[[-25 -21  37 -16   6 -59 -70]
 [-30 -44  11  52  56  67 -10]
 [ 31  57 -36 -37 -61 -44   3]
 [ 57  51 -33 -34 -42 -62  -2]
 [-36   1  68 -24 -33 -60 -55]
 [-31  11 -30  58  35  66   6]]
|
[[-36   1  68 -24 -33 -60 -55]
 [-25 -21  37 -16   6 -59 -70]
 [-30 -44  11  52  56  67 -10]
 [-31  11 -30  58  35  66   6]
 [ 57  51 -33 -34 -42 -62  -2]
 [ 31  57 -36 -37 -61 -44   3]]

[[ 37 -31  28  -7  13  39  32  35]
 [ -1 -17 -14  32 -12   2 -10  -7]
 [-56  72 -50  34 -26 -59 -55 -54]
 [-52  68 -47  43 -28 -56 -55 -48]]
|
[[ 37 -31  28  -7  13  39  32  35]
 [ -1 -17 -14  32 -12   2 -10  -7]
 [-52  68 -47  43 -28 -56 -55 -48]
 [-56  72 -50  34 -26 -59 -55 -54]]

[[ 18 -44  -1  23 -10]
 [ 12  -5  22 -38  67]
 [-25  19  43   9  18]
 [  6   0   6 -15 -11]
 [  7  25  -6  53 -40]
 [  5  12  -2   7  -2]
 [  1 -28 -24  -6 -43]
 [ -4   2  -8  54 -56]]
|
[[-25  19  43   9  18]
 [ 12  -5  22 -38  67]
 [  6   0   6 -15 -11]
 [ 18 -44  -1  23 -10]
 [  5  12  -2   7  -2]
 [  7  25  -6  53 -40]
 [ -4   2  -8  54 -56]
 [  1 -28 -24  -6 -43]]

[[ 56  15 -25 -44 -18 -50  -8  -2  11]
 [ 20  55 -40   5 -40  -7  25  -5  44]
 [-29  -9  40   1  -8   6  -7 -27  -1]
 [-46 -31  23  37  34  49   5  16 -25]
 [-28 -25  -7  47  38  65  22  44 -22]
 [-26  -6  -1  43  12  67  37  29   0]
 [  8  40 -21  11 -35  19  37   1  38]
 [ 14  31 -39  19 -14  22  32  22  24]]
|
[[-29  -9  40   1  -8   6  -7 -27  -1]
 [-46 -31  23  37  34  49   5  16 -25]
 [-26  -6  -1  43  12  67  37  29   0]
 [-28 -25  -7  47  38  65  22  44 -22]
 [  8  40 -21  11 -35  19  37   1  38]
 [ 56  15 -25 -44 -18 -50  -8  -2  11]
 [ 14  31 -39  19 -14  22  32  22  24]
 [ 20  55 -40   5 -40  -7  25  -5  44]]

[[-36  47  44 -34 -23 -31 -42  -5  -3  28  42]
 [-20  15  59 -28  -4 -38 -12  23 -12  41  41]
 [-38  47  42 -32 -27 -51 -39  -3 -32  47  20]
 [-20 -22  11 -54  49  29  11 -14  27  -5  73]
 [ -9  -7  31  -5  29 -22  26  25  -9  29  28]
 [ 65 -39   6  48  -7  -5 -22 -52 -45  -7  -9]]
|
[[-20  15  59 -28  -4 -38 -12  23 -12  41  41]
 [-36  47  44 -34 -23 -31 -42  -5  -3  28  42]
 [-38  47  42 -32 -27 -51 -39  -3 -32  47  20]
 [ -9  -7  31  -5  29 -22  26  25  -9  29  28]
 [-20 -22  11 -54  49  29  11 -14  27  -5  73]
 [ 65 -39   6  48  -7  -5 -22 -52 -45  -7  -9]]

[[-19   6 -12 -17 -24   5  -1  -1   4   7  21 -15  -1   1]
 [-25 -20  17 -18  -8   0   8 -17  11 -10  80 -11 -34  -6]
 [  4 -16 -15  13  11  -4  -4  18   2   0  25  10  -1  -9]
 [ -3  -8 -25  16  10  -3   2  20  -6   7   3  -1  -4 -17]]
|
[[-25 -20  17 -18  -8   0   8 -17  11 -10  80 -11 -34  -6]
 [-19   6 -12 -17 -24   5  -1  -1   4   7  21 -15  -1   1]
 [  4 -16 -15  13  11  -4  -4  18   2   0  25  10  -1  -9]
 [ -3  -8 -25  16  10  -3   2  20  -6   7   3  -1  -4 -17]]

[[ -4  33  -9 -12 -15 -15  39   2 -11  16 -56  -9]
 [ 11 -14  -6 -18  11  -4 -17 -33   7 -21  51  -5]
 [ 16 -31  13  19  37  23 -33  -2  35  -7  81  23]]
|
[[ 16 -31  13  19  37  23 -33  -2  35  -7  81  23]
 [ 11 -14  -6 -18  11  -4 -17 -33   7 -21  51  -5]
 [ -4  33  -9 -12 -15 -15  39   2 -11  16 -56  -9]]
